In the rows, zero is written as 128.
Each row has a class, written as a number after it.
[125 138 131 142 161 130  94 140  86 146  93 137 118  62 106 111  86 116
 131 126 127 127 173 132 112 138 139 158 143 102 105 126 130 183 146 118
 114 118] : 3
[136 128 167 110 120 114 149 125 144 132 123 112 141 149 136 132 149 149
 148 127 130 128 138 124 160 102 121 140 115 151 144 124 106 105 110 133
 132 141] : 1
[143  97 138 126 144 131 120 124 157 105 121 106 161 156 121 125 146 139
 132 138 123 141 180 127 152 109 139 136 135 110 146 121 119  96 122 126
 138 147] : 6
[122 125 128 132 160 134 113 132 113 141 104 135 128 101  99 123 118 115
 147 137 114 125 169 139 118 127 131 149 118 115 108 127 122 167 131 119
 112 109] : 8
[116 157 157 147 137 142  81 125  58 122  90 120 133  39 103  79  78 110
 120 128 142 126 136 138 107 125 146 165 144  90 117 121 125 162 150 108
 142 120] : 2
[163  87 103 110 154 116 133 124 179 123 146 121 143 170 139 153 161 132
 139 137  96 131 173 130 142 113 136 140 119 135 136 124 119 112 115 139
  92 148] : 0
[106 131 137 125 132 124 122 141 142 115 128 124 131 147 143 128 132 132
 135 118 124 136 148 115 133 110 117 133 130 114 154 136 134 126 122 135
 145 122] : 7
[151  93 119 120 165 115 136 124 157 129 132 135 127 154 122 137 160 121
 157 152 107 139 165 139 140 118 136 130 113 124 124 131 120 131 118 137
  89 140] : 8
[122 151 160 129 131 115 120 125  92 129  82 109 129  96 129 104  97 131
 145 119 152 117 151 130 131 102 135 139 117 124 120 122 110 145 132 118
 137 120] : 4
[125 111 119 136 154 142 138 119 112  89 114 115 132 156 140 118 143 118
 130 114 146 143 132 137 125 151 126 121 154 172 153 140 140 141 127 151
 132 143] : 0
[ 81 176 128 166 139 157  62 145  19 156  68 143 107   4  92  90  27  99
 101 110 142 103 145 122  73 153 135 163 160  95  97 128 145 212 159  83
 153  86] : 6
[136 142 124 151 150 133 106 133  99 121  82 124 142  76  95 107  98 124
 116 134 126 129 140 150 114 138 154 151 147  94 109 122 117 146 149 109
 145 121] : 0
[109 148 120 150 165 144  87 151  65 145  85 140 114  42  88 111  79 100
 133 131 121 114 166 136  93 148 143 158 133 109  93 127 130 203 143 105
 119  92] : 8
[130  95 135 107 145 122 143 113 192 100 167  98 123 225 158 137 186 142
 137 114 120 157 163 131 149 108 125 118 154 141 172 135 140  79 104 148
 118 178] : 7
[137 116 131 123 155 111 111 127 123 139 115 134 125 109 115 135 121 124
 138 126 116 113 179 133 126 121 127 147 125 119 122 126 124 143 122 129
 103 126] : 1
[175  76 117 109 153 106 141 122 188 109 148 128 134 173 139 149 178 138
 147 136 105 134 193 127 153 112 129 110 111 126 138 132 123 104 108 143
  92 143] : 3
[161  92 119 106 118 122 169 115 169 107 145 109 158 183 122 156 175 147
 128 126 126 124 139 128 150 118 118  99 120 143 137 127 112  92 124 137
 132 125] : 4
[115 112 132 136 145 130 142 121 107 101 110 110 134 172 150 123 130 123
 148 107 152 140 136 131 133 132 120 104 148 165 140 137 133 135 120 151
 139 132] : 4
[111 123 125 116 139 140 129 129 139 107 136 104 122 156 133 131 140 134
 115 112 135 136 146 118 127 132 120 130 156 130 154 138 144 119 127 131
 137 144] : 7
[113 145 130 139 160 131  83 137  87 146  86 131 119  66 105 106  88 113
 147 125 125 120 176 137  97 131 128 153 133  96 109 120 132 188 141 114
 125  88] : 8
[114 152 151 136 155 151  91 133  88 127  75 119 140  66  85  96  85 126
 133 134 145 133 156 137 116 146 140 162 136  95 117 122 126 156 147 106
 148 119] : 8
[123 117 123 133 134 124 137 132 135 115 134 112 148 157 159 125 139 118
 135 125 116 142 133 127 138  98 130 147 132 154 142 126 130 132 121 163
 127 134] : 0
[ 96 150 144 142 144 127 108 129 102 126 109 109 101 128 139  98 106 122
 128 108 150 138 149 138 107 122 132 137 163 123 133 128 154 146 132 138
 144 121] : 8
[137 118 127 120 112 123 144 130 121 130 119 120 151 108  92 138 132 136
 112 124 134 109 133 126 132 137 120 133 122 136 114 124 116 129 141 126
 143 106] : 1
[132 113 109 134 165 122 117 128 119 134  91 138 128 106 114 130 112 121
 132 134 121 122 151 141 117 140 141 141 124 119 114 123 122 156 137 124
 105 120] : 0
[133 128 144 134 136 113 136 128 144 107 116 122 124 149 151 117 133 138
 136 113 138 144 159 126 144 119 129 123 132 131 139 132 141 120 116 154
 138 133] : 3
[117 116 153 131 126 125 134 136 121 110 132 116 149 148 153 122 135 124
 138 117 127 135 145 111 148 105 121 136 131 149 149 136 129 126 114 159
 143 128] : 1
[113 153 140 134 138 140 110 122 104 119 110 102 127 107 122 114 100 123
 124 105 137 124 153 126 116 133 128 149 162 123 129 125 145 140 135 128
 146 133] : 5
[145  96 137 131 141 127 120 127 124 106 124 115 155 131 110 120 140 129
 138 137 124 133 161 132 145 139 142 138 132 124 129 127 118 112 128 135
 137 146] : 1
[146 108 144 119 137 120 144 114 159 103 157 101 121 177 166 116 164 134
 125 123 131 155 144 131 148  98 137 126 155 143 156 132 149 100 115 161
 116 175] : 3
[145 112 112 117 109 126 155 122 139 122 123 114 154 125 105 133 147 132
 111 133 131 120 114 133 132 117 125 124 108 145 118 119 109 118 143 137
 129 109] : 0
[109 129 138 115 114 130 137 125 116 126 111 112 151 113 101 126 129 139
 121 124 142 129 123 122 132 127 112 131 126 123 139 130 102 137 139 116
 144 112] : 7
[125 127 123 128 159 125  95 131 108 140 103 131 131  84 112 125  94 113
 149 131 114 115 171 126 116 123 123 151 124  98 116 123 126 161 139 120
 107 117] : 5
[121 147 141 158 150 134  90 124  82 121  76 119 137  69  93  92  84 118
 120 133 139 125 171 141 117 123 142 163 150  84 119 127 120 155 141 107
 147 128] : 6
[145 102 143 121 133 115 144 123 160 100 149 125 139 173 166 131 159 130
 142 128 115 140 151 120 154  94 129 127 120 137 151 135 134 107 101 151
 122 140] : 2
[ 91 128 136 154 140 140 123 130  80  96 106 122 127 125 126 113 111 111
 150 123 154 137 121 125 122 160 115 120 153 152 142 141 139 153 132 145
 157 125] : 5
[140 115 129 142 147 122 126 114 134  96 113 115 163 135 107 127 136 127
 141 141 117 133 157 136 143 130 134 137 140  92 132 132 114 113 130 131
 143 143] : 5
[124 149 124 135 109 125 124 134  83 134 104 120 142  59  88 124  87 126
 110 125 139 105 121 121 114 139 127 136 131 110 103 124 117 156 153 111
 151  92] : 5
[182  69 128 106 138 105 167  99 209  91 155 105 174 234 141 148 211 147
 159 141 107 144 164 145 175  97 137 103 107 130 151 124 100  54 111 149
 113 173] : 4
[176  78 130 114 156 111 145 121 183 100 150 110 162 185 125 147 185 145
 137 140 107 143 177 139 165 123 146 132 141 120 151 125 113  83 114 143
 115 172] : 1
[164  71 130 102 149 122 137 119 187  89 160  97 182 208 133 152 195 138
 150 144 108 144 183 129 171 104 141 133 122 130 161 123 104  69 122 145
 114 176] : 4
[115 116 134 126 139 119 135 130 159 114 123 120 137 173 149 127 145 133
 153 125 119 143 153 123 146 106 115 136 122 125 147 139 127 118 111 141
 134 139] : 7
[ 79 185 147 163 135 141  92 131  37 136  75 117 105  41 110  80  42 107
 115 108 159 120 115 135  89 138 129 156 171 102 109 127 151 186 156 121
 160 108] : 5
[133 125 140 124 144 135 107 141 114 108 108  94 155  99 104 104 129 127
 131 126 127 137 178 134 134 112 146 153 138 115 135 124 110 132 135 113
 140 139] : 7
[116 137 126 149 147 127  97 137  71 143  91 147 118  63  91 114  77 113
 129 119 134 108 157 135 101 153 121 144 137 108 100 132 134 179 144 119
 134  97] : 1
[150 103 131  99 106 119 151 125 161 118 137 114 155 145 107 146 153 153
 121 132 138 121 134 123 145 119 114 120 110 133 129 118 118  95 133 120
 141 109] : 2
[160  87 119 114 150 111 141 125 168 125 136 126 137 173 132 142 162 136
 156 140 106 137 180 129 148 117 134 121 108 130 128 132 117 114 106 135
 103 133] : 8
[154  96 133  96 101 109 168 124 186 108 163 110 152 167 118 163 186 155
 114 133 128 122 135 124 155 110 121 115 113 143 142 118 113  87 121 132
 132 115] : 2
[ 87 159 148 153 140 146 104 134  64 129  98 111 114  92 119  97  83 117
 118 105 151 124 129 134 104 135 120 151 176 122 128 129 147 160 141 138
 157 118] : 1
[149 100 156  93 120 106 149 127 196 121 145  87 135 199 157 137 180 160
 158 132 136 140 174 119 174  85 127 128 109 158 164 109 109  77 107 136
 120 155] : 6
[ 98 163 145 150 133 130 118 137  81 123  90 120 132 110 144 111  85 124
 134 107 140 122 138 125 119 110 124 138 144 113 128 128 138 155 132 135
 165 101] : 4
[ 74 160 151 155 144 136  85 127  58 131  95 116 109  74 124  90  67 109
 118 110 154 130 131 140  94 124 132 161 174 114 122 122 148 171 139 121
 143 118] : 2
[159  85 127 111 117 119 159 126 187 117 144 113 148 170 108 148 174 147
 124 144 127 123 158 124 155 109 129 110 106 130 132 119 114  90 128 133
 127 125] : 6
[ 72 174 158 145 135 150  83 128  53 137  86 110 115  58 112  87  63 114
 111 107 160 119 130 132  93 128 126 173 165 108 121 118 146 171 154 115
 152 109] : 2
[128 123 140 149 140 137  94 133  91 119 103 114 138  78  98  94 102 114
 124 141 137 131 166 135 124 122 150 151 138 105 121 122 116 148 141 117
 135 130] : 6
[143 127 143 125 132 113 137 139 137 111 122 116 134 133 158 124 130 143
 123 111 127 143 168 114 148 116 143 133 141 130 137 129 143 131 117 138
 144 131] : 3
[108 145 130 156 150 143  84 134  57 150  88 146 112  34  92  94  67  94
 124 132 132 107 165 131  95 128 134 163 123 105 102 128 130 204 148 113
 113 103] : 6
[135  93 118 110 152 130 124 138 161 125 140 128 140 148 114 151 158 128
 143 135 100 127 178 122 140 120 126 135 110 127 140 133 108 125 116 122
  98 135] : 7
[155 107 110 119 151 117 122 128 153 127 132 131 130 134 119 146 134 127
 146 129 102 118 177 128 132 132 130 129 119 115 120 126 128 124 124 125
 105 132] : 5
[117 131 146 135 149 137  95 133  96 116 100 108 150  82 100 105 106 121
 129 138 133 131 161 135 126 119 140 168 142  92 123 116 116 141 145 114
 139 124] : 2
[173  65 106 112 153 116 136 128 190 125 158 130 134 179 129 150 172 134
 146 149  98 132 187 130 148 117 138 117 111 121 134 121 124 107 118 131
  90 147] : 6
[158  80 134  88 107 120 184 116 198 107 158 105 170 205 119 167 197 158
 135 139 125 127 138 121 174 104 116 100  88 151 147 120  94  65 118 146
 123 132] : 4
[166  91 150  87 130  94 170 117 210 109 152  88 151 219 166 146 203 168
 159 132 129 157 166 129 187  88 127 126 120 161 167 116 109  69 103 154
 109 176] : 3
[148  94 135 118 139 120 128 117 162 105 142 114 165 153 123 143 159 132
 151 150 102 140 158 123 159 120 138 136 123 116 143 126 106  94 117 128
 122 158] : 5
[ 78 145 136 161 161 153 109 138  61  98  82 114 120 115 124  95 101 104
 147 108 162 141 142 136 107 164 127 131 161 154 131 139 145 181 134 138
 157 112] : 8
[ 82 138 129 143 153 141 113 128  72 104  83 106 112 123 136  98 104 115
 142  90 165 141 142 131 106 158 112 119 165 161 143 140 143 173 126 134
 148 121] : 7
[138 110 123 124 173 124 100 131 125 136  99 130 129 104 103 129 115 114
 147 129 119 111 200 140 117 125 140 151 118 109 106 119 126 158 146 113
 100 125] : 4
[135 100 146 136 149 122 117 125 112  98 118 114 155 125 116 112 134 125
 137 137 133 137 164 135 145 132 145 140 137 119 141 128 117 124 127 146
 133 145] : 1
[146 121 130 132 143 127 120 126 127 114  97 111 158 109 105 114 124 135
 123 139 127 139 147 144 136 127 154 148 135 109 124 118 107 120 140 117
 139 138] : 0
[101 148 151 142 140 138 118 126 103 126 108 106 120 115 123  99 107 126
 119 112 150 145 142 137 122 127 134 149 165 120 126 123 142 144 144 142
 141 139] : 3
[114 130 142 137 138 125 138 123 137 108 118 118 139 169 152 112 139 125
 151 123 126 144 149 128 142 104 122 132 119 131 140 135 137 121 110 159
 142 127] : 8
[ 97 136 152 145 138 137 107 123 100 113 121 112 112 127 133  99 109 119
 127 122 150 133 135 136 113 114 125 141 160 118 139 128 148 131 131 140
 143 130] : 2
